Each row has a name. After each piece below comes the name of the row it's from. Each question is about the rows just above it.

[ -3  -1  -5  -1 -76  14 -60 -92  26   5  38  38 -12  -7 -31   3  20 -28
  31 -54  -6  46 -41 -68   1] = velu
[-10 -25  -5  -1 -76  14 -60 -92  26   5  38  38 -12   3 -10  45 -51 -31
  16 -37  30  47  41  16 -35] = todo
[ 12   7   0 -33 -20  26  14  38 -92 -60   5  38   4 -60  31   2  16  -2
 -25 -14 -23 -20 -15   7   9] = feg
find: [-10 -25  -5  -1 -76  14 -60 -92  26   5  38  38 -12   3 -10  45 -51 -31
  16 -37  30  47  41  16 -35] -> todo
find: [  7   0 -33] -> feg
find: [ -3  -1  -5  -1 -76  14 -60 -92  26   5  38  38 -12  -7 -31   3  20 -28
  31 -54  -6  46 -41 -68   1] -> velu
find: [-12   3 -10  45] -> todo

[ 10  -2 -12   0 -40 -17  19  -3  39 -74  -9  46  -5  14  27 -18   8  -9
  -1  -2  -5  -5  -7  -3 -27 -13 -24  12 -12   6  16  20  -2 -10 -11 -13
  -4] : bep
[ -4  -1  53  13   2  -9  29   4  20  49   8  22  -5  -9 -28  11  -1  -3
  10  15   8 -22  -2  -1 -15 -25 -62  21   9 -19 -13  30  -8  59   6  22
   0] : vunar
[-15   1 -19  16   4  -4  23   0  43  20   4  25  -8  12   3  -1   7   1
  12  -9  -9  14   3   1   8   1  -2  11   0  -4 -11 -19   6 -22  -1   5
  31] : Lif
[ 10  -2 -12   0 -40 -17  19  -3  39 -74  -9  46  -5  14  27 -18   8  -9
  -1  -2  -5  -5  -7  -3 -27 -13 -24  12 -12   6 -12  30 -16  33 -10  50
 -33] : datin
[ 26  -2 -53   6  13 -12  36  14   6  49  -4 -47 -18   8 -28 -15  18  -6
  -3 -31 -25  22   4  -7   7  27  94   4 -16   7  -5 -26  18  -3   9 -21
  -5] : Talek
[ -1   5  -4  -3  27  22  -7 -16 -30 -62  -6  35  16  -2  -2 -18  10  20
  20  -6 -26 -31   0  -5  -5  24   2   8  32  -7  43  -8  16 -13  -5   0
  25] : velu
[ 23  -2   9  -4  26   0 -76   0  -5 -10 -16 -12  20 -21  13 -58 -12  26
  30 -18   2  21 -11  -8 -25  27  94   2  14 -28  50   4   0  -5  18 -16
 -29] : Seg
[  5 -12  -1   4  77  -6  56  54  -7 -54  -8  -1  48 -17  10  37  -2 -21
  12  -5  78   7   1  -6   4   7  55  -2  28  22 -39  -3   4  -7  -5  20
  15] : Tebi
find: [ 26  -2 -53   6  13 -12  36  14   6  49  -4 -47 -18   8 -28 -15  18  -6
  -3 -31 -25  22   4  -7   7  27  94   4 -16   7  -5 -26  18  -3   9 -21
  -5] -> Talek
find: [43 -8 16] -> velu
find: [-1  4] -> Tebi

[  6 -19 -40 -58 -14  17] = Seg
[-29 -33 -24  19 -34 -43] = vunar
[ 25 -29 -33 -22  53  -4] = Talek
[ -3 -40 -19 -82  16 -26] = feg
[-19 -16  48  -6 -48  72] = nup
find: [-40 -19 -82] -> feg
The row with [-29 -33 -22] is -> Talek
[-40 -19] is in which row? -> feg
Which row holds [-40 -58]? -> Seg
find: [-33 -24] -> vunar
[-33 -24  19 -34 -43] is in which row? -> vunar
find: [ -3 -40 -19] -> feg

[ -3 -28 -25 -69  39] = Tebi
[-39 -53  10  -7 -36] = Seg
[36 36 15 66  0] = Talek
[-34 -21  33 -24 -61] = datin
[-32 -30  21  23 -45] = todo
[-31 -29  21  23 -74] = vunar
[ -4 -32 -25 -68  35] = feg
[-30 -24  38  24 -85] = Lif
[-30 -30  28  21 -56] = nup
find: [-32 -30  21  23 -45] -> todo
Which row holds [-30  28]? -> nup

[-32 -34  33 -41  74] : velu
[-25  35  22 -26   6] : todo
[-37 -89  -9  -8  18] : nup
[ 11  35 -26  22 -29] : feg
[-54 -19  22 -26 -29] : Tebi
[ 32 -15  38  14  32] : bep
find: [-54 -19  22 -26 -29] -> Tebi
find: [-89  -9  -8] -> nup
find: [ 35 -26  22] -> feg
The row with [-26  22 -29] is -> feg
find: [ 35  22 -26   6] -> todo

[ 29  -8  48   9 -28] = Tebi
[ 29  48  -8  28 -84] = Seg
[ 12  28  48  -8 -84] = velu
[ 10  16  -3   9 -28] = Lif
[ 31  51  -9  29 -88] = Talek
[ 48  -8  28 -84] is in which row? -> Seg
find: [12 28 48] -> velu
The row with [29 48 -8] is -> Seg
find: [-8 48  9] -> Tebi

[-49 -30  71  11 -18   3  66  26 -24 -85  -6  12  13 -28 -30 -14  52  87
  25 -39  46  46  -4  28  45   3 -23 -26  44  62  28  12 -18  11 -59 -30
  14 -28   5   3  10 -62 -18] : Futu
[-30 -14  52  87  24 -39  46  46  -4  28  45   3   9 -24 -17  -9  56  73
  27 -35  31  52  -7  26  44   1 -34 -35  41  63  27   2 -17   6 -53 -38
  14 -31  12   6   9 -63 -11] : todo
[ 46  31 -73  -7  21  -1 -63 -28  19  88  11 -13 -13  29  36  14 -45 -88
 -24  38 -49 -40   0 -27 -44  -4  16  18 -44 -56 -26 -15  17 -13  58  24
 -14  25  -1  -3 -11  56  19] : nup
[-49 -30  71  11 -18   3  66  26 -24 -85  -6] is in which row? -> Futu
find: [-30 -14  52  87  25 -39  46  46  -4  28  45   3] -> Futu
find: [-18   3  66] -> Futu
Which row holds [ -3 -11]? -> nup
[-30 -14  52  87  24 -39  46  46  -4  28  45   3   9 -24 -17  -9  56  73
  27 -35  31  52  -7  26  44   1 -34 -35  41  63  27   2 -17   6 -53 -38
  14 -31  12   6   9 -63 -11] is in which row? -> todo
find: [  0 -27 -44  -4  16  18 -44 -56] -> nup
Where do [ 38 -49 -40   0 -27 -44  -4  16  18 -44] appear? -> nup

[-21  -2 -71  -1  -6  -3] -> todo
[-21  -2 -34  -7  -8  21] -> velu
[ -8   6 -29  12   2   0] -> datin
[ 27  53  10  44  31 -11] -> feg
[ 27  22 -12  15  10 -33] -> Seg
[ 29  20  -5   5  13 -17] -> vunar
[ 47  32  -9  20  21 -17] -> Talek
[29 31 10  3  0 19] -> Tebi
[44 53 27 31 10  9] -> bep
[48 53 15  0 19  3] -> nup
[ 0 19  3] is in which row? -> nup
Where do [2 0] appear? -> datin
find: [44 53 27 31 10] -> bep
[ -8   6 -29  12   2] is in which row? -> datin
find: [48 53 15] -> nup
find: [ 44  31 -11] -> feg

[-22  70   5  54   0 -67]  Lif
[ 70 -15 -22 -39   5   2]  Futu
[  5  70 -22 -39 -15  27]  Tebi
[ 11 -32  60  23  -2 -26]  nup
find: [23 -2] -> nup
[-22 -39   5   2] is in which row? -> Futu
Where do [70  5] appear? -> Lif
find: [-22 -39   5] -> Futu
The row with [  5  70 -22] is -> Tebi
find: [  5  70 -22 -39 -15] -> Tebi

